Below is a small trained network, with its code and all its weights. Each question gives an input and a target symbol and asks what happens when units are switched off, that is, made to give their printed mean instead of their output.

import numpy as np


def w(rows, s, z=0):
    codes = np.array(rows[::2]) - 128.0
    scale = np.full(codes.shape[1], s)
    scale[-1] = z or s
    return codes * scale


def f(y):
    return y / 2 * (1 + np.tanh(0.7978845608 * (y + 0.044715 * y**3)))


def softmax(a):
    e = np.exp(a - a.max(-1, keepdims=True))
    return e / e.sum(-1, keepdims=True)


def log_softmax(a):
    a = a - a.max(-1, keepdims=True)
    return a - np.log(np.exp(a).sum(-1, keepdims=True))


def net(x, mask):
    ids = ['Λβδεζηθσψ'.index(c) for c in x.split()]
    T = len(ids)
    res = E[ids] + P[:T]
    u = 0
    for l in range(2):
        r = res
        for j in range(2):
            rows = slice(4 * j, 4 * j + 4)
            q, k, v = (r @ M[l][rows].T for M in (Q, K, V))
            z = softmax(np.where(np.tri(T) > 0, q @ k.T / 4**0.5, -1e9)) @ v
            o = O[l][rows]
            res = res + np.where(mask[u + j], z, o[:, -1]) @ o[:, :-1]
        u += 2
        y = f(res @ A[l][:, :-1].T + A[l][:, -1])
        res = res + np.where(mask[u : u + 4], y, B[l][:, -1]) @ B[l][:, :-1]
        u += 4
    return log_softmax(res[-1] @ U[:, :-1].T + U[:, -1])


Q, K, V, O, A, B = {}, {}, {}, {}, {}, {}
E = w([
[133,107,108,215,140,142,80,191,100,67,69],'Λ',
[115,103,126,136,134,83,90,119,96,181,51],'β',
[127,194,113,176,171,119,98,125,43,74,105],'δ',
[134,131,110,117,116,149,185,132,131,90,45],'ε',
[96,95,128,191,145,87,110,206,199,163,138],'ζ',
[136,70,224,88,76,74,194,101,149,119,73],'η',
[209,91,134,179,171,143,188,148,108,173,156],'θ',
[113,70,120,183,105,141,86,56,112,82,55],'σ',
[131,201,123,129,170,111,150,5,155,84,72],'ψ',
],0.021)
P = w([
[92,157,211,193,111,254,141,188,33,154,139],'0',
[147,146,129,168,109,132,140,62,142,151,84],'1',
[169,133,113,178,114,105,177,60,124,137,97],'2',
[175,120,97,145,137,108,138,92,133,155,120],'3',
[152,95,119,116,156,90,163,115,140,145,102],'4',
[180,92,93,121,150,85,176,98,148,120,106],'5',
[139,87,102,111,175,100,147,134,116,131,106],'6',
[144,82,100,96,125,90,161,138,122,155,124],'7',
[151,104,82,98,159,84,186,119,141,116,109],'8',
],0.0092)
Q[0] = w([
[189,87,142,129,138,109,92,101,130,200,95],'0.h1',
[147,179,110,90,65,156,59,164,159,123,207],'0.h1',
[126,99,152,218,127,43,152,117,75,139,102],'0.h1',
[98,127,238,119,76,230,65,60,119,143,193],'0.h1',
[147,18,34,200,139,57,138,114,124,77,22],'0.h2',
[113,203,114,43,206,189,128,117,217,178,139],'0.h2',
[187,132,142,195,171,38,171,140,114,116,2],'0.h2',
[165,15,137,205,152,112,175,157,78,247,74],'0.h2',
],0.0058)
K[0] = w([
[141,68,253,116,194,170,150,43,119,157,189],'0.h1',
[174,208,104,119,103,85,123,89,127,102,171],'0.h1',
[143,114,231,228,78,219,88,88,56,127,169],'0.h1',
[153,132,24,129,125,53,104,87,176,116,112],'0.h1',
[85,152,204,112,132,226,165,71,42,150,145],'0.h2',
[130,157,51,91,159,63,164,167,160,58,161],'0.h2',
[27,63,211,115,117,225,159,192,60,138,122],'0.h2',
[61,26,184,123,50,186,88,205,27,185,61],'0.h2',
],0.0056)
V[0] = w([
[139,182,97,23,239,126,175,178,187,158,136],'0.h1',
[105,124,122,143,188,131,240,31,152,151,57],'0.h1',
[190,87,75,84,111,209,102,179,192,74,140],'0.h1',
[123,212,248,2,248,213,89,136,118,179,205],'0.h1',
[120,223,45,115,139,191,193,111,102,158,141],'0.h2',
[151,103,125,167,17,51,122,124,38,132,188],'0.h2',
[139,106,125,109,109,146,161,12,137,144,124],'0.h2',
[198,125,222,211,194,98,123,139,110,112,217],'0.h2',
],0.005)
O[0] = w([
[73,127,124,149,146,85,139,96,63,172,148,1],'0.h1',
[141,114,153,131,179,135,128,157,188,138,162,172],'0.h1',
[131,89,129,72,127,156,170,104,78,155,228,89],'0.h1',
[95,114,211,151,2,91,120,112,60,116,135,24],'0.h1',
[98,99,110,206,121,141,149,128,63,195,170,114],'0.h2',
[132,97,121,81,137,108,70,121,124,78,120,134],'0.h2',
[121,59,149,127,192,147,26,130,79,88,173,114],'0.h2',
[102,114,159,96,79,140,140,96,151,57,92,150],'0.h2',
],0.0075,0.0089)
A[0] = w([
[151,113,52,131,163,88,176,178,42,132,127,20],'0.n1',
[121,129,170,150,115,147,200,137,94,158,116,121],'0.n2',
[109,157,192,102,156,150,122,34,156,225,104,178],'0.n3',
[88,115,127,255,136,130,100,201,165,138,167,5],'0.n4',
],0.0064,0.0014)
B[0] = w([
[170,139,109,110,151,85,72,125,109,144,128,169],'0.n1',
[43,119,116,141,2,128,157,251,198,141,88,140],'0.n2',
[178,146,177,76,186,193,181,166,99,202,86,182],'0.n3',
[139,233,182,134,180,134,135,125,140,93,141,254],'0.n4',
],0.0083,0.0026)
Q[1] = w([
[63,109,173,113,85,106,40,146,160,53,220],'1.h1',
[143,111,156,111,144,142,160,73,216,123,164],'1.h1',
[104,169,170,184,33,132,134,108,129,139,230],'1.h1',
[79,105,128,69,90,120,179,81,94,170,165],'1.h1',
[170,122,122,109,124,118,181,216,81,70,131],'1.h2',
[120,150,133,101,255,68,147,230,140,161,125],'1.h2',
[224,61,114,142,217,179,135,161,110,73,66],'1.h2',
[123,173,94,124,197,99,127,141,124,95,109],'1.h2',
],0.0062)
K[1] = w([
[171,110,97,138,205,141,186,120,132,162,129],'1.h1',
[87,86,67,157,140,164,105,114,162,151,88],'1.h1',
[215,126,114,76,202,39,134,145,153,138,139],'1.h1',
[183,149,95,112,220,1,94,152,105,133,81],'1.h1',
[79,183,198,228,72,145,202,137,146,176,92],'1.h2',
[138,204,123,139,72,167,125,221,128,202,31],'1.h2',
[18,86,207,171,109,186,70,126,120,98,140],'1.h2',
[68,149,141,134,134,146,162,110,82,127,93],'1.h2',
],0.0077)
V[1] = w([
[95,144,192,124,155,168,191,105,106,124,161],'1.h1',
[104,64,85,174,34,168,112,167,123,120,192],'1.h1',
[210,112,144,96,145,173,72,97,140,130,139],'1.h1',
[126,137,131,208,73,67,68,126,32,81,121],'1.h1',
[186,183,128,216,152,159,130,2,194,88,196],'1.h2',
[141,141,60,34,186,163,170,157,155,106,111],'1.h2',
[131,149,87,134,189,102,75,90,129,182,207],'1.h2',
[101,40,82,143,132,116,89,115,233,100,128],'1.h2',
],0.0058)
O[1] = w([
[132,132,136,48,181,197,64,104,156,173,195,135],'1.h1',
[101,49,201,123,217,121,185,255,144,72,190,122],'1.h1',
[35,119,66,192,180,119,153,64,63,50,130,109],'1.h1',
[45,160,151,190,138,90,124,170,198,177,199,125],'1.h1',
[58,185,209,115,250,166,120,218,127,102,110,139],'1.h2',
[94,75,43,172,80,244,127,149,119,95,156,130],'1.h2',
[110,136,167,244,176,149,179,81,164,151,116,11],'1.h2',
[144,95,195,194,133,95,106,173,170,59,99,143],'1.h2',
],0.0057,0.012)
A[1] = w([
[177,160,164,180,150,100,41,198,94,141,92,153],'1.n1',
[123,254,160,122,124,123,159,143,47,75,156,107],'1.n2',
[146,178,164,125,159,105,103,87,139,105,123,185],'1.n3',
[57,114,116,110,143,117,54,141,232,125,29,252],'1.n4',
],0.0058,0.0029)
B[1] = w([
[175,119,176,131,103,112,174,59,133,176,127,179],'1.n1',
[139,95,95,144,149,109,36,122,161,1,137,132],'1.n2',
[161,98,164,72,103,115,111,76,50,187,170,155],'1.n3',
[130,172,89,201,126,82,184,98,101,39,135,254],'1.n4',
],0.012,0.015)
U = w([
[239,238,194,137,73,147,116,193,102,114,81,253],'Λ',
[134,117,62,175,105,30,109,132,102,192,51,202],'β',
[135,88,67,103,81,38,1,147,124,88,138,42],'δ',
[62,189,3,88,86,152,101,203,142,104,88,79],'ε',
[86,242,143,161,108,43,80,166,228,152,184,81],'ζ',
[80,56,237,56,84,70,144,122,154,88,140,139],'η',
[201,70,124,174,106,177,106,187,156,178,148,176],'θ',
[112,71,139,201,174,144,104,118,166,113,83,36],'σ',
[80,186,141,85,132,171,147,46,109,143,165,100],'ψ',
],0.0051,0.0021)

Each question gives the input, a string of symbols that net reads in full, and the target symbol t.
The units are the heads (4 rows each of Q, K, V and O) and the neurons (one row each of A and B). Each row of codes is followed by its name. A weight is (code - 128) times the scale printed after its matrix; where a second scale follows, it is the last column's (O, A, B and U).
mask holds one flag per unit, layer by layer, with each layer's heads first. A switched-off unit (its flag False) gives its mean, the last column of its rows in O or B, instead of its output. The means were averaged over made-up inputs and are rounded, as every weight is.
A unit's drop is (log p(t) with every unit on - log p(t) with that unit switched off) / (log p(t) with every unit on - log p(t) with every unit switched off).
The circuit of an input: a set's keep is (log p(t) with only the set's units on - log p(t) with every unit switched off) / (log p(t) with every unit on - log p(t) with every unit switched off). Starting from all 12 units, units are removed one at a time, each time the one whose removal leaves the highest keep (on an exact tie, the one counted first), for as long as the keep stays at least 0.8.
units of the circuit, in order: the units of the circuit, biggest drop first
k most important neurons: the k neurons with the biggest drops, biggest first
top k neurons in layer l: the k neurons of layer l with the biggest drops, biggest first
which heads matter: for each layer, one digit per head in row order, 1 if its drop is at least 0.15 and else 0, layers parted by /
input β ε σ β η η, target β: which heads matter	10 / 11
input σ ζ σ η δ Λ θ, target σ: which heads matter	11 / 11
input Λ δ ψ ψ δ, target ε: units of the circuit, in order	(1.h2, 0.h2, 0.h1, 1.n1)
input σ β ε σ Λ Λ, target σ: units of the circuit, in order	(1.h1, 1.h2, 0.h2)
input β ε σ δ β ζ σ Λ ε, target β: units of the circuit, in order	(1.h2, 1.h1)
input Λ σ σ σ ε σ, target ε: units of the circuit, in order	(0.h1, 1.n1, 0.h2, 1.h2)
input ε ε ζ σ, target θ: which heads matter	11 / 10
input η β σ ε ε ε, target δ: which heads matter	10 / 01
input ε β θ ε ε ε ε θ, target θ: units of the circuit, in order	(1.n4, 1.h2)
input ψ σ β, target ψ: 2 most important neurons	(0.n3, 1.n3)
input ε ε ε σ σ β, target θ: 2 most important neurons	(1.n4, 0.n2)
input ε σ σ, target θ: units of the circuit, in order	(0.h1, 0.h2, 0.n2, 1.h1)
input η σ σ σ η Λ σ ζ η, target δ: 2 most important neurons	(1.n1, 0.n2)
input ε θ Λ ζ, target θ: units of the circuit, in order	(1.n4, 1.h2, 0.h2)
input δ ψ δ σ θ, target ζ: which heads matter	10 / 10
input Λ Λ σ ε ε, target ε: which heads matter	00 / 01
input ψ θ ζ ε θ σ δ, target δ: which heads matter	00 / 00
input ψ Λ σ, target ψ: which heads matter	11 / 11
input θ θ σ σ σ β, target η: units of the circuit, in order	(0.h1, 0.h2, 1.h1, 0.n2)
input β θ σ σ θ, target β: units of the circuit, in order	(1.h1, 1.h2)
input Λ σ Λ σ σ, target ε: top 2 neurons in layer 1	(1.n1, 1.n3)
input ε Λ ψ β ε η σ θ, target θ: which heads matter	00 / 10
input Λ σ ψ ψ σ Λ θ β ζ, target ε: which heads matter	11 / 01
input η σ β β ε ζ β, target δ: top 3 neurons in layer 0	(0.n2, 0.n4, 0.n3)
input ψ θ ε ψ, target ψ: top neuron in layer 0	(0.n3)
